Below are the code and all the weights of a small trained network. Each question names an input and a class and asks about switching units off, where a switched-off unit gives its printed mean instead of its output.

import numpy as np


def w(rows, s, z=0):
    codes = np.array(rows[::2]) - 128.0
    scale = np.full(codes.shape[1], s)
    scale[-1] = z or s
    return codes * scale


def norm(h):
    return h / np.sqrt((h * h).mean(-1, keepdims=True) + 1e-5)


def f(y):
    return y / 2 * (1 + np.tanh(0.7978845608 * (y + 0.044715 * y**3)))


def log_softmax(a):
    a = a - a.max(-1, keepdims=True)
    return a - np.log(np.exp(a).sum(-1, keepdims=True))


def net(x, mask):
    res = np.array(x, float).reshape(1, 8) / 4 @ E
    u = 0
    for l in range(2):
        y = f(norm(res) @ A[l][:, :-1].T + A[l][:, -1])
        res = res + np.where(mask[u : u + 13], y, B[l][:, -1]) @ B[l][:, :-1]
        u += 13
    return log_softmax(norm(res)[-1] @ U[:, :-1].T + U[:, -1])


A, B = {}, {}
E = w([
[140,183,83,151,132],'x0',
[147,156,108,50,189],'x1',
[95,118,184,99,79],'x2',
[71,231,227,91,77],'x3',
[1,98,69,177,121],'x4',
[201,103,185,108,89],'x5',
[159,119,141,42,20],'x6',
[186,185,142,212,138],'x7',
],0.0066)
A[0] = w([
[91,73,127,131,9,1],'L0N1',
[38,177,236,174,132,63],'L0N2',
[31,116,150,154,96,109],'L0N3',
[241,110,234,112,150,122],'L0N4',
[213,186,138,204,75,197],'L0N5',
[125,163,130,99,97,113],'L0N6',
[142,68,116,157,243,130],'L0N7',
[118,113,116,69,157,158],'L0N8',
[171,114,198,122,144,161],'L0N9',
[120,70,88,127,135,108],'L0N10',
[197,26,154,137,143,87],'L0N11',
[80,218,65,74,111,123],'L0N12',
[92,78,101,204,143,151],'L0N13',
],0.011,0.0026)
B[0] = w([
[18,54,67,80,39,197],'L0N1',
[150,238,193,174,136,239],'L0N2',
[140,106,175,84,94,217],'L0N3',
[193,103,229,141,93,254],'L0N4',
[164,162,215,10,104,240],'L0N5',
[200,137,113,125,134,150],'L0N6',
[155,191,45,124,179,249],'L0N7',
[163,161,65,179,84,165],'L0N8',
[186,131,168,156,130,182],'L0N9',
[85,155,104,169,120,176],'L0N10',
[48,216,142,182,67,200],'L0N11',
[174,194,79,121,190,194],'L0N12',
[177,213,135,94,128,234],'L0N13',
],0.011,0.0052)
A[1] = w([
[176,114,132,156,120,61],'L1N1',
[206,167,178,201,58,236],'L1N2',
[149,157,179,176,128,80],'L1N3',
[159,152,81,104,221,148],'L1N4',
[136,175,104,118,87,252],'L1N5',
[4,201,223,198,166,117],'L1N6',
[110,166,63,54,87,160],'L1N7',
[83,151,138,196,133,109],'L1N8',
[169,115,208,80,189,216],'L1N9',
[51,157,63,113,93,208],'L1N10',
[118,53,142,120,52,63],'L1N11',
[139,214,100,142,184,48],'L1N12',
[120,203,47,118,164,75],'L1N13',
],0.012,0.0018)
B[1] = w([
[100,125,158,104,150,132],'L1N1',
[189,135,185,103,162,254],'L1N2',
[142,163,132,87,141,176],'L1N3',
[85,127,113,201,92,205],'L1N4',
[158,123,134,134,173,203],'L1N5',
[251,151,162,121,110,194],'L1N6',
[218,72,85,125,165,199],'L1N7',
[164,144,149,137,152,141],'L1N8',
[155,210,123,146,61,203],'L1N9',
[197,100,147,108,158,203],'L1N10',
[57,102,143,75,217,160],'L1N11',
[83,100,127,164,76,231],'L1N12',
[114,177,86,178,175,235],'L1N13',
],0.015,0.0088)
U = w([
[29,78,146,79,75,4],'0',
[215,236,238,115,83,234],'1',
[107,212,29,255,142,168],'2',
],0.0095,0.0029)

Each question gives the input, the list of numbers given to net, and the class t.
The units are the neurons (one row each of A and B). Each row of codes is followed by its name. A weight is (code - 128) times the scale printed after its matrix; where a second scale follows, it is the last column's (A, B and U).
mask holds one flag per neuron, layer by layer. A switched-off neuron (its flag False) gives its mean, the last column of its row in B, instead of its output. The means were averaged over made-up inputs and are rounded, as every weight is.
A unit's drop is (log p(t) with every unit on - log p(t) with that unit switched off) / (log p(t) with every unit on - log p(t) with every unit switched off).
The circuit of an input: a set's keep is (log p(t) with only the set's units on - log p(t) with every unit switched off) / (log p(t) with every unit on - log p(t) with every unit switched off). Starting from the 12 units with the biggest drops (on a tie, the unit counted first), units are removed one at a time, each time the one whose removal leaves the highest keep (on an exact tie, the one counted first), for as long as the keep stays at least 0.8.
circuit, biggest first: the units of the circuit, biggest drop first
unit that matters most: the unit with the biggest drop
k most important neurons: the k neurons with the biggest drops, biggest first
top k neurons in layer l: the k neurons of layer l with the biggest drops, biggest first
drop when u is switched off: that unit's drop, to one decimal
input [-8,3,-1,4,2,7,6,-4], class 0: unit that matters most	L0N1
input [-1,6,-6,-1,-5,-6,7,1], class 2: circuit, biggest first	[L0N12, L0N5, L1N4, L1N6]
input [-3,-7,3,-1,1,5,2,2], class 0: 2 most important neurons	[L0N1, L1N11]
input [-5,0,-3,1,6,-5,4,-4], class 2: top 3 neurons in layer 0	[L0N12, L0N4, L0N5]
input [-4,2,-7,2,5,-5,1,8], class 2: top 2 neurons in layer 0	[L0N4, L0N11]
input [8,-6,6,-1,7,-6,-4,2], class 1: 3 most important neurons	[L1N6, L0N3, L0N7]
input [-7,-5,-5,5,-4,5,7,-6], class 0: 3 most important neurons	[L0N1, L1N11, L0N2]
input [2,-2,-5,1,6,7,-5,-2], class 2: 2 most important neurons	[L0N7, L0N4]
input [1,8,6,-4,6,3,5,-5], class 2: top 2 neurons in layer 1	[L1N7, L1N2]
input [-7,2,7,-1,-7,-8,-8,-2], class 2: top 2 neurons in layer 0	[L0N7, L0N5]
input [-5,-4,4,-6,3,-8,8,8], class 0: drop when L0N1 is switched off	0.3
input [-3,8,-6,-8,-7,-8,2,4], class 2: drop when L0N4 is switched off	0.0
input [5,-8,1,-3,8,0,7,1], class 0: drop when L0N1 is switched off	0.1
input [2,4,0,4,6,-8,4,-3], class 2: top neuron in layer 0	[L0N12]
